Here is a tiny trained network, its code and every weight. The questions are about switching its units off for an input and a class, where a switched-off unit gives its printed mean instead of its output.

import numpy as np


def w(rows, s, z=0):
    codes = np.array(rows[::2]) - 128.0
    scale = np.full(codes.shape[1], s)
    scale[-1] = z or s
    return codes * scale


def f(y):
    return y / 2 * (1 + np.tanh(0.7978845608 * (y + 0.044715 * y**3)))


def log_softmax(a):
    a = a - a.max(-1, keepdims=True)
    return a - np.log(np.exp(a).sum(-1, keepdims=True))


def net(x, mask):
    res = np.array(x, float).reshape(1, 5) / 4 @ E
    y = f(res @ A[0][:, :-1].T + A[0][:, -1])
    res = res + np.where(mask, y, B[0][:, -1]) @ B[0][:, :-1]
    return log_softmax(res[-1] @ U[:, :-1].T + U[:, -1])


A, B = {}, {}
E = w([
[77,214,73,23,89,108,111,78,83,92,245],'x0',
[114,196,71,72,216,174,171,52,106,178,104],'x1',
[160,232,236,153,83,167,126,144,100,152,207],'x2',
[206,145,172,12,200,109,125,54,117,101,216],'x3',
[107,45,76,117,137,151,99,223,36,158,254],'x4',
],0.0081)
A[0] = w([
[154,127,226,221,133,140,127,160,130,145,70,208],'neuron 0',
[114,162,129,134,198,145,142,138,112,164,107,99],'neuron 1',
[120,88,88,172,102,133,127,168,133,139,95,112],'neuron 2',
[124,117,81,108,162,143,137,124,123,143,177,59],'neuron 3',
[138,154,184,80,103,102,121,70,138,89,60,144],'neuron 4',
[86,78,65,213,92,135,124,176,121,135,57,251],'neuron 5',
[99,252,98,79,146,134,139,99,127,148,103,61],'neuron 6',
[110,111,95,157,116,126,144,122,122,122,138,51],'neuron 7',
[133,126,87,56,180,119,131,109,117,138,175,150],'neuron 8',
[121,226,76,104,131,139,128,71,126,126,129,136],'neuron 9',
[158,71,205,131,115,123,123,146,133,112,224,100],'neuron 10',
[99,204,138,130,42,117,126,135,127,105,231,137],'neuron 11',
],0.017,0.0034)
B[0] = w([
[189,83,121,207,96,105,152,158,147,142,62,242],'neuron 0',
[184,121,127,139,99,94,161,98,137,106,160,161],'neuron 1',
[91,88,133,145,162,121,132,147,99,118,70,196],'neuron 2',
[100,95,132,54,137,107,121,105,149,114,151,166],'neuron 3',
[166,67,127,216,154,163,173,120,141,134,131,193],'neuron 4',
[66,92,121,191,147,113,225,158,157,152,85,253],'neuron 5',
[90,239,149,195,139,117,132,134,108,120,96,201],'neuron 6',
[102,106,156,126,119,118,88,158,77,128,104,142],'neuron 7',
[96,37,125,87,131,179,136,126,132,134,195,196],'neuron 8',
[106,200,113,156,168,81,153,138,104,129,89,197],'neuron 9',
[184,251,126,130,84,85,135,116,119,137,110,201],'neuron 10',
[221,110,127,38,67,127,75,119,145,135,166,215],'neuron 11',
],0.018,0.024)
U = w([
[96,79,106,109,132,135,45,129,90,84,104,4],'0',
[215,83,154,155,96,118,141,75,186,135,125,153],'1',
[107,101,98,1,75,106,60,119,125,126,185,132],'2',
[25,4,76,89,182,151,154,114,143,99,146,31],'3',
[106,187,135,120,137,78,133,88,92,113,136,170],'4',
[92,118,131,210,126,59,194,185,141,154,11,206],'5',
[81,79,117,97,106,168,67,192,183,139,83,44],'6',
[59,112,203,123,121,181,24,147,154,91,90,4],'7',
],0.0083,0.0033)

Each question gives the input, the list of numbers given to net, and the class t.
The units are the neurons (one row each of A and B). Each row of codes is followed by its name. A weight is (code - 128) times the scale printed after its matrix; where a second scale follows, it is the last column's (A, B and U).
mask holds one flag per neuron, in row order. A switched-off neuron (its flag False) gives its mean, the last column of its row in B, instead of its output. The means were averaged over made-up inputs and are rounded, as every weight is.
A unit's drop is (log p(t) with every unit on - log p(t) with that unit switched off) / (log p(t) with every unit on - log p(t) with every unit switched off).
The circuit of an input: a set's keep is (log p(t) with only the set's units on - log p(t) with every unit switched off) / (log p(t) with every unit on - log p(t) with every unit switched off). Starting from all 12 units, units are removed one at a time, each time the one whose removal leaves the highest keep (on an exact tie, the one counted first), for as long as the keep stays at least 0.8.
units of the circuit, in order: the units of the circuit, biggest drop first
most important unit: the unit with the biggest drop
top k neurons: the k neurons with the biggest drops, biggest first
drop of u: that unit's drop, to one decimal
input [6,8,-3,7,0], class 4: most important unit	neuron 6
input [7,-6,-5,-2,-3], class 1: units of the circuit, in order	(neuron 6; neuron 11; neuron 5)
input [5,-2,3,-7,2], class 2: units of the circuit, in order	(neuron 11; neuron 0)
input [8,6,-1,7,-5], class 4: top 2 neurons	(neuron 6; neuron 5)
input [7,-2,8,-3,-4], class 4: top 4 neurons	(neuron 6; neuron 9; neuron 0; neuron 8)
input [-5,3,-4,5,-4], class 1: top 2 neurons	(neuron 5; neuron 2)
input [-5,8,1,8,4], class 3: top 2 neurons	(neuron 8; neuron 11)
input [-4,-7,-6,7,6], class 4: units of the circuit, in order	(neuron 0; neuron 5)
input [1,1,-3,1,8], class 3: top 2 neurons	(neuron 11; neuron 8)
input [5,8,0,-4,5], class 4: top 2 neurons	(neuron 6; neuron 9)
input [-5,8,-1,3,7], class 3: top 2 neurons	(neuron 11; neuron 10)
input [8,-4,-2,-7,1], class 6: top 3 neurons	(neuron 11; neuron 0; neuron 6)
input [2,8,1,1,7], class 3: top 2 neurons	(neuron 8; neuron 10)
input [-1,-5,-1,8,-7], class 1: top neuron	(neuron 5)
input [6,3,7,0,-5], class 4: top 2 neurons	(neuron 11; neuron 5)
input [4,8,8,5,3], class 4: top 2 neurons	(neuron 6; neuron 9)
input [5,8,-3,5,6], class 3: top 2 neurons	(neuron 8; neuron 10)
input [7,7,-8,2,5], class 3: drop of neuron 8	0.8
input [5,-4,7,7,3], class 2: drop of neuron 1	0.0
input [2,7,8,-3,-1], class 4: most important unit	neuron 5
input [-4,0,-4,8,-5], class 1: drop of neuron 5	0.5
